Here is a tiny trained network, its code and every weight. The questions are about switching its units off for an input and a class, where a switched-off unit gives its printed mean instead of its output.

import numpy as np


def w(rows, s, z=0):
    codes = np.array(rows[::2]) - 128.0
    scale = np.full(codes.shape[1], s)
    scale[-1] = z or s
    return codes * scale


def f(y):
    return np.maximum(y, 0)


def log_softmax(a):
    a = a - a.max(-1, keepdims=True)
    return a - np.log(np.exp(a).sum(-1, keepdims=True))


def net(x, mask):
    res = np.array(x, float).reshape(1, 4) / 4 @ E
    y = f(res @ A[0][:, :-1].T + A[0][:, -1])
    res = res + np.where(mask, y, B[0][:, -1]) @ B[0][:, :-1]
    return log_softmax(res[-1] @ U[:, :-1].T + U[:, -1])


A, B = {}, {}
E = w([
[28,93,121,63,103,94,97],'x0',
[187,188,122,68,47,71,186],'x1',
[129,201,52,135,187,37,73],'x2',
[199,3,111,81,145,126,94],'x3',
],0.013)
A[0] = w([
[91,93,194,177,200,191,78,68],'N1',
[186,60,137,93,166,147,148,140],'N2',
[201,176,44,147,184,150,137,128],'N3',
[65,203,173,174,152,179,193,56],'N4',
[161,93,90,145,108,64,74,87],'N5',
[103,93,184,109,53,230,149,41],'N6',
[152,160,94,151,160,66,86,5],'N7',
[187,158,85,71,29,87,214,87],'N8',
[28,90,172,59,102,86,139,62],'N9',
[170,145,172,64,74,110,183,55],'N10',
[170,72,111,105,103,151,103,101],'N11',
[198,121,181,203,149,99,138,36],'N12',
[239,118,172,190,155,196,228,95],'N13',
[54,86,130,60,127,89,166,139],'N14',
[190,98,129,80,152,154,94,81],'N15',
[124,174,165,140,115,162,126,116],'N16',
[47,61,109,78,58,119,127,139],'N17',
[78,190,155,168,60,161,144,76],'N18',
[191,82,152,61,166,152,111,38],'N19',
[145,79,235,106,74,251,212,67],'N20',
[183,136,154,96,67,71,156,75],'N21',
[69,105,121,74,108,108,97,29],'N22',
[87,104,77,173,169,196,126,62],'N23',
],0.012)
B[0] = w([
[250,28,98,237,149,199,85,199],'N1',
[107,149,220,153,50,75,182,199],'N2',
[91,194,147,33,148,174,102,191],'N3',
[148,103,144,145,7,37,224,181],'N4',
[97,162,155,128,145,53,155,161],'N5',
[122,167,48,117,214,45,68,202],'N6',
[111,117,22,76,207,54,94,161],'N7',
[188,32,137,246,170,178,79,207],'N8',
[188,206,42,110,82,231,153,190],'N9',
[197,53,95,157,120,159,68,176],'N10',
[97,133,176,148,47,77,217,174],'N11',
[223,189,8,101,84,160,172,156],'N12',
[111,239,97,53,104,255,140,221],'N13',
[159,105,146,39,167,178,161,195],'N14',
[133,109,159,129,86,66,190,166],'N15',
[110,117,186,114,141,112,186,155],'N16',
[124,168,144,91,146,171,168,213],'N17',
[125,107,178,133,82,69,204,175],'N18',
[81,103,101,157,55,75,200,166],'N19',
[10,174,92,102,218,37,22,250],'N20',
[153,53,115,199,174,169,96,172],'N21',
[160,185,64,90,87,149,125,158],'N22',
[176,30,91,174,131,149,94,167],'N23',
],0.0084,0.02)
U = w([
[157,47,97,254,155,205,73,102],'0',
[98,174,66,108,197,37,49,108],'1',
[135,189,88,70,106,250,143,93],'2',
[117,116,139,176,52,47,205,99],'3',
[85,144,247,120,173,196,87,251],'4',
],0.0099,0.019)

Each question gives the input, the list of numbers given to net, and the class t.
The units are the neurons (one row each of A and B). Each row of codes is followed by its name. A weight is (code - 128) times the scale printed after its matrix; where a second scale follows, it is the last column's (A, B and U).
mask holds one flag per neuron, in row order. A switched-off neuron (its flag False) gives its mean, the last column of its row in B, instead of its output. The means were averaged over made-up inputs and are rounded, as every weight is.
A unit's drop is (log p(t) with every unit on - log p(t) with that unit switched off) / (log p(t) with every unit on - log p(t) with every unit switched off).
The circuit of an input: a set's keep is (log p(t) with only the set's units on - log p(t) with every unit switched off) / (log p(t) with every unit on - log p(t) with every unit switched off). Starting from the 12 units with the biggest drops (on a tie, the unit counted first), units are removed one at a time, each time the one whose removal leaves the highest keep (on an exact tie, the one counted first), for as long as the keep stays at least 0.8.
units of the circuit, in order: the units of the circuit, biggest drop first
top k neurons: the k neurons with the biggest drops, biggest first
drop of u: that unit's drop, to one decimal
input [-7,-7,1,-8], class 3: units of the circuit, in order : N4
input [-6,6,1,-6], class 0: top 2 neurons : N8; N21
input [-2,1,0,-2], class 4: units of the circuit, in order : N9; N6
input [2,-8,2,-8], class 0: top 3 neurons : N1; N23; N2
input [-1,-1,4,-6], class 3: top 2 neurons : N20; N4
input [-3,-2,3,3], class 4: top 4 neurons : N20; N6; N9; N4
input [-8,-7,2,-7], class 2: top 4 neurons : N13; N3; N8; N12
input [-7,3,3,7], class 2: top 4 neurons : N13; N3; N4; N12
input [5,3,0,-3], class 2: top 2 neurons : N9; N20
input [5,-7,-8,7], class 1: top 3 neurons : N20; N6; N8
input [-7,8,-7,8], class 0: top 2 neurons : N8; N21
input [5,3,-6,4], class 1: top 3 neurons : N20; N6; N13
input [-8,8,-3,-6], class 0: top 3 neurons : N8; N21; N10
input [8,-1,7,-3], class 2: units of the circuit, in order : N20
input [7,0,-1,7], class 2: top 3 neurons : N9; N17; N14
input [-2,-4,-5,-3], class 1: drop of N20 : 0.9
input [4,1,-7,6], class 1: drop of N20 : 1.6
input [1,0,-8,-6], class 1: drop of N20 : 0.9
